Here is a tiny trained network, its code and every weight. The questions are about switching its units off for an input and a class, where a switched-off unit gives its printed mean instead of its output.

import numpy as np


def w(rows, s, z=0):
    codes = np.array(rows[::2]) - 128.0
    scale = np.full(codes.shape[1], s)
    scale[-1] = z or s
    return codes * scale


def norm(h):
    return h / np.sqrt((h * h).mean(-1, keepdims=True) + 1e-5)


def f(y):
    return np.maximum(y, 0)


def log_softmax(a):
    a = a - a.max(-1, keepdims=True)
    return a - np.log(np.exp(a).sum(-1, keepdims=True))


def net(x, mask):
    res = np.array(x, float).reshape(1, 7) / 4 @ E
    u = 0
    for l in range(3):
        y = f(norm(res) @ A[l][:, :-1].T + A[l][:, -1])
        res = res + np.where(mask[u : u + 6], y, B[l][:, -1]) @ B[l][:, :-1]
        u += 6
    return log_softmax(norm(res)[-1] @ U[:, :-1].T + U[:, -1])


A, B = {}, {}
E = w([
[177,178,87,151,238],'x0',
[126,131,131,126,129],'x1',
[192,149,97,91,91],'x2',
[11,152,40,20,171],'x3',
[180,48,203,44,178],'x4',
[127,125,126,129,129],'x5',
[128,128,126,129,129],'x6',
],0.012)
A[0] = w([
[132,172,130,185,95,108],'L0N1',
[104,107,163,86,2,19],'L0N2',
[189,122,54,91,109,69],'L0N3',
[219,159,84,67,52,51],'L0N4',
[192,180,102,130,189,9],'L0N5',
[49,72,168,197,180,2],'L0N6',
],0.015,0.0081)
B[0] = w([
[158,166,80,160,99,235],'L0N1',
[105,39,75,153,136,254],'L0N2',
[95,160,151,110,164,182],'L0N3',
[27,178,253,175,168,220],'L0N4',
[79,46,101,191,181,190],'L0N5',
[65,209,204,147,162,177],'L0N6',
],0.016,0.0047)
A[1] = w([
[186,82,191,64,179,23],'L1N1',
[97,135,57,7,160,7],'L1N2',
[142,168,135,128,171,21],'L1N3',
[124,91,161,58,139,81],'L1N4',
[93,155,149,173,122,244],'L1N5',
[164,137,86,114,191,1],'L1N6',
],0.02,0.0058)
B[1] = w([
[158,204,50,70,124,189],'L1N1',
[59,158,169,253,71,208],'L1N2',
[105,97,136,113,180,143],'L1N3',
[104,172,92,71,79,180],'L1N4',
[157,126,153,9,147,245],'L1N5',
[114,49,95,136,138,152],'L1N6',
],0.015,0.012)
A[2] = w([
[149,93,77,156,215,43],'L2N1',
[121,194,41,110,121,238],'L2N2',
[250,110,156,141,131,47],'L2N3',
[83,119,114,77,50,68],'L2N4',
[127,189,115,166,219,3],'L2N5',
[234,91,139,108,157,155],'L2N6',
],0.017,0.0034)
B[2] = w([
[167,30,135,133,93,182],'L2N1',
[223,152,128,106,83,254],'L2N2',
[36,192,143,175,136,187],'L2N3',
[193,101,124,151,212,232],'L2N4',
[164,69,173,95,172,194],'L2N5',
[3,150,33,136,78,198],'L2N6',
],0.015,0.0092)
U = w([
[74,166,104,183,107,132],'0',
[156,6,94,136,136,254],'1',
[226,173,81,101,107,45],'2',
[129,150,199,92,177,88],'3',
],0.022,0.0029)

Each question gives the input, the list of numbers given to net, and the class t.
The units are the neurons (one row each of A and B). Each row of codes is followed by its name. A weight is (code - 128) times the scale printed after its matrix; where a second scale follows, it is the last column's (A, B and U).
mask holds one flag per neuron, layer by layer. A switched-off neuron (its flag False) gives its mean, the last column of its row in B, instead of its output. The means were averaged over made-up inputs and are rounded, as every weight is.
A unit's drop is (log p(t) with every unit on - log p(t) with that unit switched off) / (log p(t) with every unit on - log p(t) with every unit switched off).
The circuit of an input: a set's keep is (log p(t) with only the set's units on - log p(t) with every unit switched off) / (log p(t) with every unit on - log p(t) with every unit switched off). Starting from the 12 units with the biggest drops (on a tie, the unit counted first), units are removed one at a time, each time the one whose removal leaves the highest keep (on an exact tie, the one counted first), for as long as the keep stays at least 0.8.
circuit, biggest first: the units of the circuit, biggest drop first
unit that matters most: the unit with the biggest drop
k most important neurons: the k neurons with the biggest drops, biggest first
top k neurons in layer l: the k neurons of layer l with the biggest drops, biggest first
drop of u: that unit's drop, to one decimal
input [-1,2,-2,-7,7,0,2], class 0: 3 most important neurons => L2N6, L2N3, L1N5
input [0,6,2,-3,-5,5,-1], class 2: unit that matters most => L0N1
input [-1,4,6,3,-5,5,3], class 3: 2 most important neurons => L0N4, L1N1
input [-6,0,8,-6,7,-8,-1], class 3: top 4 neurons in layer 2 => L2N2, L2N3, L2N4, L2N1
input [-6,7,-2,4,-1,0,7], class 1: 2 most important neurons => L0N2, L2N4
input [6,-5,-3,-6,8,4,5], class 2: top 3 neurons in layer 2 => L2N2, L2N1, L2N5
input [7,7,6,8,8,-6,6], class 0: 4 most important neurons => L1N2, L1N5, L0N5, L1N6
input [5,-5,-7,5,-7,0,-2], class 2: 2 most important neurons => L2N2, L0N4
input [-5,1,-7,-6,-4,-6,4], class 3: top 2 neurons in layer 2 => L2N2, L2N6
input [6,-3,-4,-7,3,-8,3], class 0: 2 most important neurons => L2N3, L2N6
input [-6,-8,8,2,8,6,0], class 2: 2 most important neurons => L1N1, L1N4
input [6,-2,-5,-2,5,-1,-8], class 1: 3 most important neurons => L0N5, L2N1, L0N4
input [4,1,5,-5,-5,-2,-6], class 0: circuit, biggest first => L2N3, L1N1, L1N2
input [0,2,5,-6,-1,1,-8], class 0: circuit, biggest first => L2N3
input [-5,7,-4,1,-5,2,-4], class 1: 2 most important neurons => L1N1, L0N2
input [4,-4,8,-3,6,2,3], class 3: 2 most important neurons => L0N4, L0N5
input [3,-6,-7,6,7,4,-3], class 2: 3 most important neurons => L1N1, L1N4, L2N2
input [8,2,2,-7,2,-7,-4], class 1: top 2 neurons in layer 2 => L2N1, L2N5
input [6,1,2,5,-7,4,-7], class 2: 2 most important neurons => L2N2, L0N2
input [4,7,4,3,7,4,6], class 2: unit that matters most => L1N1
input [-2,1,-7,6,-5,6,-7], class 3: 2 most important neurons => L1N5, L2N6
input [6,-5,-3,-5,-5,-1,-4], class 1: top 3 neurons in layer 1 => L1N1, L1N4, L1N2
input [2,-5,6,3,-5,6,-6], class 3: top 2 neurons in layer 0 => L0N4, L0N3
input [-1,-5,7,4,-7,-3,1], class 2: top 2 neurons in layer 0 => L0N6, L0N1
input [-8,-4,3,-1,-2,-2,0], class 1: drop of L0N2 => 0.8
input [-7,8,7,-4,-4,-7,1], class 1: drop of L0N2 => 1.9
input [6,-7,-2,-1,5,5,-6], class 1: unit that matters most => L0N5
input [-7,-7,4,3,-3,-7,3], class 1: drop of L0N2 => 0.7
